[[-42 -28  38 -43]
 [-41  -1 -47   2]
 [-22 -23 -11  14]
 [  1 -44  27  -4]
 [-29  11  -9   1]
 [ 17 -11  -1  16]
 [ 37 -14 -29  -6]
 [  2  54 -28  27]
 [ 33  14  16  13]
 [-27 -20  37  36]]
->
[[-43  38 -28 -42]
 [  2 -47  -1 -41]
 [ 14 -11 -23 -22]
 [ -4  27 -44   1]
 [  1  -9  11 -29]
 [ 16  -1 -11  17]
 [ -6 -29 -14  37]
 [ 27 -28  54   2]
 [ 13  16  14  33]
 [ 36  37 -20 -27]]

[[-13 -32 -30  22]
 [  8 -24   7   1]
 [  2  23  -7  17]
 [-15  11 -17 -34]
 [ -5  -1   8   2]
 [-44  27 -31  -8]
 [-22  11 -19  14]
 [  4  11   7 -16]
 [-12  28  -6  11]]
->
[[ 22 -30 -32 -13]
 [  1   7 -24   8]
 [ 17  -7  23   2]
 [-34 -17  11 -15]
 [  2   8  -1  -5]
 [ -8 -31  27 -44]
 [ 14 -19  11 -22]
 [-16   7  11   4]
 [ 11  -6  28 -12]]

[[ 18  17  -6  39 -20 -15   2 -27  33  -5]
 [-36 -18 -14 -29  22 -14 -40  36 -29 -37]
 [-37 -20 -14 -32  29 -16 -43  41 -33 -36]
 [-13  -8 -11 -14  34 -26 -34  27 -15 -17]
 [-39 -25 -14 -31  25 -19 -45  37 -32 -38]]
->
[[ -5  33 -27   2 -15 -20  39  -6  17  18]
 [-37 -29  36 -40 -14  22 -29 -14 -18 -36]
 [-36 -33  41 -43 -16  29 -32 -14 -20 -37]
 [-17 -15  27 -34 -26  34 -14 -11  -8 -13]
 [-38 -32  37 -45 -19  25 -31 -14 -25 -39]]

[[ -2  -6]
 [-15  30]
 [ -4   5]
 [-11  23]
 [ -6  14]
 [-28  56]
 [ -3  -2]]
->
[[ -6  -2]
 [ 30 -15]
 [  5  -4]
 [ 23 -11]
 [ 14  -6]
 [ 56 -28]
 [ -2  -3]]

[[ -3 -10  -5   9  -1  18   8  11]
 [ 32 -24  17  37   9  19 -13 -22]
 [-33 -16 -18  24   1  39  13  49]
 [-26   8 -11 -10  -3   1   4  29]
 [-31   4 -18  -8  -5   9  16  32]
 [  4  -8  -4  -5  -5  11  11   3]
 [-40   0 -24  20   3  18  18  30]
 [  6 -15   1  27   6  18   1  -4]
 [  2  -8   3  11   2  11  -5   6]]
->
[[ 11   8  18  -1   9  -5 -10  -3]
 [-22 -13  19   9  37  17 -24  32]
 [ 49  13  39   1  24 -18 -16 -33]
 [ 29   4   1  -3 -10 -11   8 -26]
 [ 32  16   9  -5  -8 -18   4 -31]
 [  3  11  11  -5  -5  -4  -8   4]
 [ 30  18  18   3  20 -24   0 -40]
 [ -4   1  18   6  27   1 -15   6]
 [  6  -5  11   2  11   3  -8   2]]

[[-40   9 -27 -38  -9 -22   8  51 -29]
 [ -7 -13 -13  17  20  -9  -8 -28 -18]
 [-27 -11 -23  -8   7 -22   0  13 -30]
 [ 21 -14   8  35  20   7 -11 -52   6]
 [ -9  -8  -5  -8  -3 -11   3  14 -11]
 [-14   0  -8 -17  -6 -10   5  23 -12]
 [-18 -10 -12 -12  -2 -17   3  21 -19]
 [-11  -6 -10   0   6  -9  -1   0 -14]
 [ -8   3 -10   4  11  -2  -4 -13  -9]]
->
[[-29  51   8 -22  -9 -38 -27   9 -40]
 [-18 -28  -8  -9  20  17 -13 -13  -7]
 [-30  13   0 -22   7  -8 -23 -11 -27]
 [  6 -52 -11   7  20  35   8 -14  21]
 [-11  14   3 -11  -3  -8  -5  -8  -9]
 [-12  23   5 -10  -6 -17  -8   0 -14]
 [-19  21   3 -17  -2 -12 -12 -10 -18]
 [-14   0  -1  -9   6   0 -10  -6 -11]
 [ -9 -13  -4  -2  11   4 -10   3  -8]]
---
[[-10  -1 -11   0]
 [ 23 -44   2   1]
 [ -5   0   1  -3]]
->
[[-44   2]
 [  0   1]]

[[ 23 -12 -18]
 [ -1  32 -29]
 [ 52 -33  16]
 [-20 -23  23]
 [ -2 -13  -2]]
->
[[ 32 -29]
 [-33  16]]

[[  3  -4   0  -4]
 [-44  -5 -27  -4]
 [-45   3 -15 -27]
 [ -1   1  -1  -4]]
->
[[ -5 -27]
 [  3 -15]]

[[-42 -41  14  13]
 [-17   6  -9  18]
 [ 27  -3  29  10]
 [ 53  21  49 -24]
 [-24 -20  -6   6]]
->
[[ 6 -9]
 [-3 29]]

[[  2  -2   3]
 [ 25  42  52]
 [-17 -29  -5]]
->
[[ 42  52]
 [-29  -5]]

[[-33 -41  18  -4  12]
 [-14 -32   7   3   6]
 [-38 -22 -10  -1   2]]
->
[[-32   7]
 [-22 -10]]

[[-16 -16  -2  -5]
 [-41 -41  -7  -5]
 [-39 -39  -6  -4]
 [ -8  -8  -9   8]]
->
[[-41  -7]
 [-39  -6]]
